Below are the code and all the weights of a small trained network. Each question names an input and a class and asks about switching units off, where a switched-off unit gives its printed mean instead of its output.

import numpy as np


def w(rows, s, z=0):
    codes = np.array(rows[::2]) - 128.0
    scale = np.full(codes.shape[1], s)
    scale[-1] = z or s
    return codes * scale


def f(y):
    return np.maximum(y, 0)


def log_softmax(a):
    a = a - a.max(-1, keepdims=True)
    return a - np.log(np.exp(a).sum(-1, keepdims=True))


def net(x, mask):
    res = np.array(x, float).reshape(1, 6) / 4 @ E
    y = f(res @ A[0][:, :-1].T + A[0][:, -1])
    res = res + np.where(mask, y, B[0][:, -1]) @ B[0][:, :-1]
    return log_softmax(res[-1] @ U[:, :-1].T + U[:, -1])


A, B = {}, {}
E = w([
[132,216,60,163,79],'x0',
[130,129,127,128,130],'x1',
[128,128,127,128,129],'x2',
[128,129,131,127,125],'x3',
[92,94,148,227,171],'x4',
[7,149,107,101,160],'x5',
],0.015)
A[0] = w([
[213,106,170,146,158,225],'n0',
[152,203,21,63,44,125],'n1',
[86,179,78,170,101,131],'n2',
[54,49,166,140,234,94],'n3',
[117,138,108,234,130,116],'n4',
[142,90,144,2,123,199],'n5',
[225,194,123,135,46,171],'n6',
[134,132,165,43,99,180],'n7',
[234,106,137,163,104,255],'n8',
[2,165,115,84,185,171],'n9',
[114,157,87,200,93,93],'n10',
],0.011,0.0055)
B[0] = w([
[112,88,192,153,140,227],'n0',
[88,82,54,148,57,254],'n1',
[157,141,112,68,131,195],'n2',
[48,135,156,177,64,249],'n3',
[128,157,208,126,181,196],'n4',
[183,231,192,92,192,229],'n5',
[140,143,148,194,63,247],'n6',
[167,188,137,134,131,199],'n7',
[164,94,199,224,105,253],'n8',
[50,188,105,99,73,255],'n9',
[206,246,193,68,217,184],'n10',
],0.011,0.014)
U = w([
[219,167,187,137,154,169],'0',
[105,122,125,181,52,226],'1',
[125,208,149,48,162,51],'2',
[126,138,24,72,100,4],'3',
[118,10,168,166,177,189],'4',
],0.014,0.0019)

Each question gives the input, the list of numbers given to net, and the class t.
The units are the neurons (one row each of A and B). Each row of codes is followed by its name. A weight is (code - 128) times the scale printed after its matrix; where a second scale follows, it is the last column's (A, B and U).
mask holds one flag per neuron, in row order. A switched-off neuron (its flag False) gives its mean, the last column of its row in B, instead of its output. The means were averaged over made-up inputs and are rounded, as every weight is.
A unit's drop is (log p(t) with every unit on - log p(t) with that unit switched off) / (log p(t) with every unit on - log p(t) with every unit switched off).
The circuit of an input: a set's keep is (log p(t) with only the set's units on - log p(t) with every unit switched off) / (log p(t) with every unit on - log p(t) with every unit switched off). Starting from all 11 units, units are removed one at a time, each time the one whose removal leaves the highest keep (on an exact tie, the one counted first), for as long as the keep stays at least 0.8.
units of the circuit, in order: the units of the circuit, biggest drop first
most important unit: the unit with the biggest drop
top k neurons: the k neurons with the biggest drops, biggest first
drop when u is switched off: that unit's drop, to one decimal
input [-7,1,7,-4,1,-1], class 4: units of the circuit, in order : [n10; n9]
input [0,-6,5,0,5,-6], class 4: units of the circuit, in order : [n5; n0; n9]
input [-7,1,2,-8,6,8], class 1: most important unit : n3
input [2,-5,-3,3,-7,2], class 3: units of the circuit, in order : [n1; n8]
input [6,2,-4,-4,1,1], class 2: top 2 neurons : [n10; n8]
input [-5,3,4,-4,0,7], class 2: top 3 neurons : [n1; n8; n6]
input [7,4,-3,0,-7,3], class 3: top 2 neurons : [n1; n8]
input [0,-8,-8,-7,-2,-1], class 0: top 3 neurons : [n3; n9; n1]
input [3,2,0,-4,-1,-6], class 1: top 2 neurons : [n5; n6]
input [5,-2,-3,-4,2,-5], class 0: top 2 neurons : [n10; n3]
input [4,8,2,6,1,-4], class 0: top 2 neurons : [n3; n10]
input [1,0,-1,0,-5,-4], class 1: top 4 neurons : [n1; n10; n6; n4]
input [1,-5,8,1,2,-2], class 0: top 3 neurons : [n1; n3; n9]
input [-7,0,-8,-3,4,4], class 1: units of the circuit, in order : [n3]
input [1,-4,-2,-8,1,7], class 2: top 3 neurons : [n1; n8; n6]
input [-4,-6,-6,0,0,6], class 2: top 4 neurons : [n1; n8; n6; n5]
input [7,4,-2,-6,1,5], class 2: top 2 neurons : [n10; n4]
input [0,6,5,-4,5,-3], class 4: top 2 neurons : [n5; n7]
input [6,8,-5,0,-1,5], class 3: drop when n1 is switched off : 0.3
input [0,-8,-7,4,5,-4], class 4: drop when n7 is switched off : 0.1
input [0,4,4,-5,7,0], class 4: drop when n9 is switched off : 0.2
input [0,-1,-3,4,-3,4], class 2: most important unit : n5
